Here is a tiny trained network, its code and every weight. The questions are about switching its units off for an input and a class, where a switched-off unit gives its printed mean instead of its output.

import numpy as np


def w(rows, s, z=0):
    codes = np.array(rows[::2]) - 128.0
    scale = np.full(codes.shape[1], s)
    scale[-1] = z or s
    return codes * scale


def norm(h):
    return h / np.sqrt((h * h).mean(-1, keepdims=True) + 1e-5)


def f(y):
    return np.maximum(y, 0)


def log_softmax(a):
    a = a - a.max(-1, keepdims=True)
    return a - np.log(np.exp(a).sum(-1, keepdims=True))


def net(x, mask):
    res = np.array(x, float).reshape(1, 2) / 4 @ E
    u = 0
    for l in range(3):
        y = f(norm(res) @ A[l][:, :-1].T + A[l][:, -1])
        res = res + np.where(mask[u : u + 12], y, B[l][:, -1]) @ B[l][:, :-1]
        u += 12
    return log_softmax(norm(res)[-1] @ U[:, :-1].T + U[:, -1])


A, B = {}, {}
E = w([
[244,153,89],'x0',
[143,154,195],'x1',
],0.011)
A[0] = w([
[83,132,124,83],'0.n0',
[56,110,68,97],'0.n1',
[81,129,212,153],'0.n2',
[196,40,131,251],'0.n3',
[154,134,235,200],'0.n4',
[160,157,8,132],'0.n5',
[2,102,77,113],'0.n6',
[8,188,92,146],'0.n7',
[208,156,193,93],'0.n8',
[79,49,187,112],'0.n9',
[173,49,89,109],'0.n10',
[55,114,65,127],'0.n11',
],0.009,0.0022)
B[0] = w([
[99,119,145,162],'0.n0',
[153,91,125,200],'0.n1',
[117,196,173,207],'0.n2',
[19,107,171,193],'0.n3',
[141,142,206,205],'0.n4',
[158,194,31,219],'0.n5',
[77,166,126,253],'0.n6',
[75,144,157,227],'0.n7',
[217,73,194,196],'0.n8',
[106,195,150,204],'0.n9',
[125,162,93,175],'0.n10',
[245,64,92,205],'0.n11',
],0.012,0.0061)
A[1] = w([
[99,128,119,81],'1.n0',
[146,97,91,61],'1.n1',
[87,167,27,248],'1.n2',
[134,171,92,147],'1.n3',
[115,154,151,166],'1.n4',
[101,112,130,112],'1.n5',
[165,146,223,196],'1.n6',
[113,199,80,171],'1.n7',
[104,96,5,190],'1.n8',
[99,122,123,76],'1.n9',
[73,125,176,90],'1.n10',
[84,94,100,131],'1.n11',
],0.017,0.0012)
B[1] = w([
[112,102,121,152],'1.n0',
[118,171,135,158],'1.n1',
[212,237,107,255],'1.n2',
[136,146,150,179],'1.n3',
[138,138,102,172],'1.n4',
[122,119,118,148],'1.n5',
[136,40,159,238],'1.n6',
[117,153,181,210],'1.n7',
[179,158,253,251],'1.n8',
[118,110,124,150],'1.n9',
[127,110,72,204],'1.n10',
[164,148,92,164],'1.n11',
],0.021,0.0093)
A[2] = w([
[146,183,62,121],'2.n0',
[106,134,4,57],'2.n1',
[107,180,110,77],'2.n2',
[104,140,128,150],'2.n3',
[110,206,70,86],'2.n4',
[93,151,130,126],'2.n5',
[85,149,131,182],'2.n6',
[153,85,189,134],'2.n7',
[128,147,166,156],'2.n8',
[88,158,134,23],'2.n9',
[189,77,119,165],'2.n10',
[202,98,115,252],'2.n11',
],0.017,0.002)
B[2] = w([
[11,116,150,212],'2.n0',
[230,144,6,173],'2.n1',
[164,107,93,182],'2.n2',
[103,145,130,151],'2.n3',
[160,129,11,215],'2.n4',
[88,134,143,158],'2.n5',
[95,153,124,170],'2.n6',
[175,151,73,254],'2.n7',
[115,125,81,214],'2.n8',
[100,135,151,153],'2.n9',
[81,68,183,192],'2.n10',
[103,84,182,233],'2.n11',
],0.02,0.0065)
U = w([
[156,88,75,3],'0',
[194,45,205,180],'1',
[233,199,163,189],'2',
[8,120,130,124],'3',
[122,155,9,154],'4',
],0.017,0.0073)

Each question gives the input, the list of numbers given to net, and the class t.
The units are the neurons (one row each of A and B). Each row of codes is followed by its name. A weight is (code - 128) times the scale printed after its matrix; where a second scale follows, it is the last column's (A, B and U).
mask holds one flag per neuron, layer by layer. A switched-off neuron (its flag False) gives its mean, the last column of its row in B, instead of its output. The means were averaged over made-up inputs and are rounded, as every weight is.
A unit's drop is (log p(t) with every unit on - log p(t) with that unit switched off) / (log p(t) with every unit on - log p(t) with every unit switched off).
The circuit of an input: a set's keep is (log p(t) with only the set's units on - log p(t) with every unit switched off) / (log p(t) with every unit on - log p(t) with every unit switched off). Starting from the 12 units with the biggest drops (on a tie, the unit counted first), units are removed one at a time, each time the one whose removal leaves the highest keep (on an exact tie, the one counted first), for as long as the keep stays at least 0.8.
units of the circuit, in order: the units of the circuit, biggest drop first
top k neurons: the k neurons with the biggest drops, biggest first
k most important neurons of layer l: the k neurons of layer l with the biggest drops, biggest first
drop of u: that unit's drop, to one decimal
input [-7,-2], class 4: top neuron : 1.n8
input [-5,6], class 3: units of the circuit, in order : 1.n8, 1.n2
input [-6,-7], class 4: top 4 neurons : 0.n6, 1.n6, 0.n7, 0.n5
input [-6,6], class 3: top 2 neurons : 1.n8, 1.n2
input [-3,-1], class 4: top 2 neurons : 0.n4, 1.n8
input [-8,0], class 3: top 4 neurons : 1.n2, 0.n2, 0.n5, 0.n9
input [-5,7], class 3: units of the circuit, in order : 1.n2, 1.n8
input [-1,-1], class 4: 3 most important neurons of layer 0 : 0.n6, 0.n8, 0.n4
input [-3,5], class 1: 2 most important neurons of layer 2 : 2.n4, 2.n0
input [-3,-4], class 4: top 3 neurons : 0.n6, 1.n6, 0.n7
input [-6,-8], class 4: top 3 neurons : 1.n6, 0.n6, 0.n7
input [-5,0], class 3: top 2 neurons : 0.n2, 1.n2
input [-6,8], class 3: 2 most important neurons of layer 1 : 1.n8, 1.n2
input [-6,0], class 3: most important neuron of layer 0 : 0.n2
input [-5,-1], class 4: 2 most important neurons of layer 1 : 1.n8, 1.n10
input [-4,3], class 3: 2 most important neurons of layer 1 : 1.n8, 1.n2
input [-8,8], class 3: drop of 1.n8 : 0.2
input [-2,4], class 1: drop of 1.n6 : 1.9
input [-7,3], class 3: drop of 1.n2 : 0.3
input [-7,5], class 3: top neuron : 1.n8
